Each row has a class, written as a number after it.
[  35 -178  -82   18  -43  277  155   58  236  -92  284 -280  148  -72
  116 -151 -285   15   10  -23  100   23  133 -242  227 -223 -241  -50
  135  135   62  172   79]
2
[ -89    4  -82 -425    3  179  -30 -184 -119  135   55  -49  268 -487
 -136 -276 -160   39 -798   17  -75  -65 -340  185   47 -147 -157 -121
 -289 -209  167  200  -46]
1
[ 189 -155  114  -14  254  196 -190 -192  -58  114  -47 -500   40   19
 -283 -273  252   76  -90 -292  398 -205  -48  136   56  238  223  251
 -187 -203  -60  112  521]
6
[-106   93 -117 -349  -35  152   -5 -247 -113  177   22   50  214 -465
  -86 -297 -200   19 -731    4 -119  -66 -329  203   62 -142 -161 -140
 -197 -190  234  221  -63]
2
[ 171 -115   82   42  305  266 -235 -141   -4  209  -20 -487    4  -27
  -74 -320  126    0 -151 -345  268 -156   61  -50  271  355  140  178
 -170 -212 -108  -18  695]
9
[-240 -300 -237 -274  157  -76   -6  224  -17  -89    0  194   77 -107
 -233   96  -67   78 -335 -116 -188 -155  229 -203   67  276  163  -68
  156 -157 -405 -118 -206]
1
[ 102 -116   47  -17  317  225 -233 -165  -10  175   30 -549   42  -82
 -139 -220  142    2 -224 -352  260 -233   -4   24  187  417  108  143
 -194 -194  -47  -31  663]
7
[ 215 -245  154  -41  297  228 -254 -234  -44  148  -46 -537   -6   31
 -267 -360  273   20 -175 -286  457 -249 -100  115   75  211  203  246
 -272 -223  -34  111  589]
6
[ 125 -101   48   93  325  200 -260 -125  -29  197   -1 -538  -50  -25
 -157 -290  162   73 -230 -398  253 -212   74   72  204  451  115  150
 -177 -247  -93  -53  658]
7
[ 260 -218  175 -311  -82  262   48  291  203  -45  132 -129  107 -101
 -526   46  170  569    0  -40    3  110  190   -9 -155 -471   26   67
 -319   86 -589  279    5]
2
[-171 -260 -341 -197  152  -42   11   22 -135  -79  -27  115   87 -100
  -23  -24 -141 -245 -365   21   29 -307   -8   11  -64  480  -98 -117
  162  -96  -17  -27 -257]
2
[-315  -97 -313  -91   15    9   58 -135  -90   93  -35   94  268 -385
 -145   41 -134   -5 -885   31  -36 -243 -266  287  126   52  -34 -227
   83 -270   91   71  -92]
3
[ 185 -267   57  480   51  -86  -77   -6 -184   49 -220 -113 -562  339
 -377 -108  491  -65 -361  140  196 -218  -50  475 -395 -119   64  -12
  -46 -273   -4  180 -325]
9
[-152 -276  117  -59  -73 -219   82  -52 -141 -240  -43 -242  -89  112
 -214  294  396 -194 -281  247  231 -329 -327  346 -515 -116 -133  -47
  -11 -156  118   44 -383]
7
[ 232  -47  193 -472 -116  459  216  301  240  -20  262 -126  126  -76
 -246 -414 -124  152  269  -18 -123  163  -93  -90 -157 -352 -324   86
 -297   16 -274  549 -332]
6
[ 209 -232  147  -61  260  211 -250 -183  -82  127  -62 -521   17    6
 -257 -341  271   71 -151 -252  424 -227  -84   84   38  178  236  265
 -243 -170  -64   86  527]
8
[-299  -62 -349  -72    1   51   32 -146 -122  140  -22   92  311 -400
 -131  -33 -206   33 -860   85  -27 -225 -283  281  124  100 -122 -229
    1 -237  113   91 -127]
3
[-208 -346 -176 -533  222  -28  -92   86  -26 -178   89   35  336 -248
 -403   74   15  -93 -537 -212  -66 -360  -35   70  -85  306   39  -75
  -90 -167 -457   55 -158]
1
[-143   56 -112 -342  -51  157   11 -194 -111  143   34   44  213 -529
 -109 -240 -183   94 -739   24 -127  -56 -288  192   52 -156 -165 -146
 -202 -159  155  174  -70]
4
[ 115 -179  -94   31    1  327  114   62  254  -47  307 -265  163   -7
  116 -177 -234  -52   80  -34  111   47  109 -211  212 -108 -287  -25
  -15  192   24  182   93]
1
[ 211 -246  147  -82  280  228 -258 -203  -35  149  -14 -525   96  -68
 -199 -307  204  155  -82 -291  456 -196  -12    5  155  214  217  256
 -267 -125  -79   17  664]
4
[ 247 -203  233 -385 -101  316   80  342  183  -26  140 -140   95 -119
 -468  -23  153  571   39  -31  -61  178  202  -93 -127 -500  -17  111
 -382   77 -667  273  -48]
9
[ 140 -182  -66   25  -12  275   65   57  230  -41  248 -241  170  -82
   95 -195 -219   80    7    1   74   41  157 -212  177 -173 -240  -28
   30  188  -10  168   89]
8
[ 268 -184  197 -268 -117  246   46  293  191  -62  130 -102  126  -79
 -466   32  174  586   57  -13   -3  134  212    8 -128 -503    5   88
 -326  127 -628  240   17]
5
[ 146  -70   47   51  359  260 -242 -155  -16  212   12 -465  -23   -4
  -95 -339  109  -30 -124 -348  290 -154   36   57  237  432  136  172
 -224 -215  -90  -13  710]
3
[-365 -220  -24  340  -32 -439  128 -110 -164 -368  -81  -46 -181  244
  -48  370  361 -222 -287  388  196 -244 -158  261 -334  -88   21 -121
  314 -224  125 -232 -360]
7
[-236  -63 -307  -29  -36   52   37 -150  -74  150  -71  174  248 -349
 -191  -15  -87   87 -856   70  -52 -226 -242  294   50    0  -73 -223
   25 -263   74  144 -179]
2
[ -66 -288 -163 -312  144  -40  -61  195  -98    9  -67  177  -33  -52
 -355   20   48   83 -308  -78 -159 -185  148  -66 -128  277  122  -45
  -14 -120 -395   16 -255]
8
[-184   27 -150 -278   -5  156   24 -184 -100  129   30   17  222 -517
 -109 -200 -196   42 -749   25 -119  -77 -274  191  108  -92 -102 -168
 -120 -196  175  164  -91]
0
[-207 -296 -223 -264  106  -81   -1  185  -22 -104  -19  197   90 -111
 -252  107  -56   76 -301  -79 -138 -188  198 -168   12  323  123  -84
  178 -167 -387  -94 -210]
1
[ 190 -211  137 -283  -80  273   84  345  193  -60  144 -123  131 -169
 -459  103  155  551  -12  -81  -61  127  248  -42  -68 -409   13   77
 -285  105 -691  213   23]
9
[ 108 -154  -75   78   -5  319  130   50  237  -39  271 -216  108  -22
  165 -278 -276   -3  146    6  116   77  139 -247  233 -106 -282  -22
   30  186   15  161   91]
4
[ 283 -163  195 -221  -76  303    8  252  197   21  148 -104   88  -66
 -445  -19  174  548   87  -44   29  165  227   30  -95 -413   -8   95
 -383  118 -603  267   51]
3
[-400  -86 -417   19  -15   -7   89 -138  -93   53  -28  159  320 -431
    4   54 -271   20 -780   91  -45 -208 -210  143  246  109  -87 -248
  178 -189  129  -42  -96]
5
[-291 -109 -326   32   -2   26   58 -198  -97   88  -48   56  246 -361
 -204   54 -114   29 -899   75   53 -286 -287  353   84   53  -44 -232
  103 -293  170  118  -93]
6
[ 137 -101   66   53  366  228 -232 -156  -17  192   -3 -507  -50  -33
 -130 -291  164   -2 -213 -372  275 -192   43   81  205  409  162  150
 -197 -228  -81  -42  697]
4
[  83  -64  -16   96  322  206 -189 -139  -38  197  -30 -477  -29  -24
  -98 -250  124  -81 -211 -345  229 -170    4   67  226  410  130  130
 -106 -197  -24  -14  641]
6
[-100 -286 -163 -337  148  -51  -17  169  -30 -103  -64  257  -22  -75
 -306  113   40  -32 -160  -72 -161 -208  121  -86 -124  304  150  -58
   91 -106 -389  -12 -250]
5
[  79 -132   24   31  325  211 -208 -163   -1  157   26 -536   97  -97
 -124 -216   99   39 -232 -401  312 -211   73   13  267  408  154  137
 -119 -213  -87  -48  690]
4
[ -56   14 -103 -298  -40  200  -26 -218 -122  162   56  -45  190 -498
 -197 -299 -160  111 -750  -23  -64  -64 -302  232   31 -174 -128 -135
 -236 -205  192  232  -82]
1
[ 123 -441  206 -157  307  176 -128  -94  -91  -33  -47 -779   69  -42
 -374 -211  224   37 -309 -223  532 -354 -162    4  -28  116  359  168
  -18 -422    0  116  372]
8
[-141   20 -129 -353  -12  141   17 -154 -154  114   15   25  202 -488
 -189 -223 -168   55 -775    9 -107  -94 -346  254   -5 -141 -112 -146
 -168 -224  171  237 -124]
8
[ 164 -375  235 -156  254  190 -142 -111  -64  -36  -53 -720   66  -18
 -456 -181  301   35 -302 -205  468 -341 -167   78  -81   36  357  175
  -77 -405   21  192  302]
0
[ 215  -57  105 -257  -96  413  183  281  242  -21  258 -135  154  -29
 -174 -356 -139  186  250  -19  -99  148   30 -131  -41 -256 -322   86
 -210   23 -287  436 -276]
9
[-219 -260 -267 -229  150  -18   27  100  -72 -116   10   92  111 -134
  -97    1  -54 -118 -363  -47  -37 -230   52   -5  -26  373    9  -57
  128 -130 -206  -67 -251]
1
[ 281 -175  192 -229  -60  303   13  258  203   -2  113  -75   27  -40
 -438   -6  210  497  124  -40  -21  144  209    0 -118 -401   10   98
 -368  151 -623  232   51]
5
[-160 -339 -173 -636  221  -12  -81   95  -57 -159   28   72  294 -257
 -459   69   51 -165 -530 -167 -112 -392 -121  108 -211  311   16  -96
 -115 -142 -444  140 -247]
2
[  65    2  -50 -315 -135  166  -27  -94  -28  296   17  310  262 -411
 -188  -81  -58  369 -269  -11  -14   14 -122  171  -17  -27 -227  -69
 -453   -5 -158  207  -34]
4
[-355 -223   -6  211   12 -391   82 -128 -245 -331  -94 -133 -174  235
  -86  256  340 -287 -368  359  202 -255 -231  306 -353  -67   11 -118
  214 -258  117 -200 -342]
3
[-279 -104 -289 -101  -17    9   49 -113 -114   54  -50   91  290 -413
 -221   71  -91  131 -800   34  -19 -227 -248  294   60   19  -51 -197
   20 -254   30   71 -142]
5
[ 139  -76   33   71  305  239 -249 -159  -27  237   -6 -539   13  -84
 -133 -320  132   69 -272 -395  246 -183   60   57  222  379  100  139
 -193 -214  -63  -20  670]
4
[  10   17  -95 -106 -114   78  -35  -83  -15  254    4  327  223 -349
 -195  -50  -26  377 -342  -45  -31   -3  -12  199   32   -1 -191  -80
 -329 -106 -172  178  -69]
4
[ 305 -225  245 -389  -53  345   33  297  229  -22  163 -141  107 -138
 -520   -7  185  570   50  -44   15  127  139    1 -153 -460   18  101
 -441  130 -622  314   53]
7
[-143 -163 -232 -293  128  -22   27   57  -87  -73  -24  162   88 -122
  -30  -16  -15 -184 -318  -39  -81 -209   15   47  -95  344  -60  -53
   39  -58 -164  -11 -245]
2
[-318 -184  -19  325   27 -401  110  -80 -212 -329  -88  -93 -224  232
  -83  273  371 -221 -327  350  153 -203 -160  314 -345  -81   34 -123
  237 -245   98 -230 -351]
4
[  31 -144 -122   10  -10  301   90   50  284  -44  312 -231  246  -72
  180 -199 -310    3   72  -27   53   32  131 -257  305  -48 -326  -45
   20  210    2  101  125]
0
[-115 -278  168 -151  -41 -151  105  -58 -124 -206  -25 -193  -71  161
 -192  243  407 -272 -173  257  243 -238 -359  274 -491 -162  -89  -18
  -92 -159   72   67 -346]
1
[  36   -8  -79 -130  -93  120  -14  -40    3  258    3  298  183 -352
 -199  -84  -51  404 -269  -55  -19    5   -4  175   44   14 -168  -62
 -336  -78 -218  181   -7]
4
[-122 -252 -150 -417  112  -10  -12  199  -78  -35  -44  204    3  -63
 -369   26   17   -1 -200  -58 -183 -169   86  -69 -141  281  130  -50
   37 -109 -446   25 -310]
3
[  54 -149    1   19  347  237 -200 -112    4  152   63 -567   75  -82
  -58 -213   28   24 -193 -365  313 -164   52  -69  329  420  136  140
 -146 -208  -43 -112  760]
1
[ 186 -197   78  -79  275  250 -174 -215  -48  140  -28 -483   21    5
 -194 -308  185  -50  -50 -245  407 -214 -108   31   72  277  182  217
 -174 -160   31   99  507]
2
[ 283 -247  147  -91  266  218 -267 -138  -49  150  -48 -504   48  -39
 -347 -314  291  172 -105 -303  423 -212  -39  101   31  193  214  271
 -322 -146 -141  108  556]
4
[ 262 -245  203 -304  -72  335   79  290  203   -6  145 -147   69  -62
 -510   23  208  491  -17  -17   25  133  138    8 -153 -497   43   80
 -375   78 -572  311  -22]
1
[-169 -228 -172 -352  123  -39   12  181  -68  -97  -45  224    1  -64
 -328   27  -31  -12 -218  -43 -182 -169   75  -73  -85  270  115  -57
   89 -150 -385    0 -295]
5
[-242 -376 -206 -616  261  -34 -109  109  -70 -220   53   35  331 -319
 -371   77    6 -161 -539 -168  -93 -394 -101   81 -117  346   -8  -84
 -111 -103 -478   17 -182]
5
[ -51   41  -77 -308  -26  192  -16 -215 -157  173   10  -12  112 -411
 -202 -313 -135   48 -697   32  -46  -57 -340  299  -24 -164 -121 -130
 -251 -203  176  255 -108]
3
[ 272 -238  174 -115  261  238 -241 -198 -109  137  -36 -555    5   44
 -345 -338  326   76 -111 -246  453 -242 -144  178  -41  168  204  278
 -317 -152  -46  150  532]
8
[-104 -218  139 -125  -41 -165   85  -46 -158 -202  -47 -255  -83  132
 -218  163  380 -225 -297  230  140 -272 -356  316 -482 -148 -115  -35
  -56 -158  116   98 -354]
7
[-193 -263 -206 -308  140  -87   17  211  -32  -97  -43  269   19  -86
 -279  101  -30   24 -232  -42 -211 -175  185 -162  -61  306  184  -57
  167 -118 -432  -54 -284]
8
[  86 -160  -94   64    6  317  118   44  241  -38  293 -285  149  -37
   97 -202 -263   29   42  -40  113   30  153 -184  217 -106 -283  -37
   41  166   18  172   95]
4
[ 145 -141   29  517   -1 -179  -18  -60 -184   18 -223  -68 -546  382
 -356  -42  512 -115 -330  140  151 -204  -74  536 -466 -140   69  -49
   56 -283  100  182 -392]
2
[ -61 -246  137  -73  -66 -204   85  -98 -163 -237  -77 -206 -128  150
 -163  237  414 -247 -174  254  230 -252 -337  353 -516 -182 -109  -34
  -24 -102  156   42 -356]
5
[ 320   17  199 -349 -145  450  187  290  209   20  254 -130   57  -51
 -207 -494  -80  204  299    6 -134  198  -51  -21 -181 -362 -375  100
 -334   76 -236  523 -320]
4
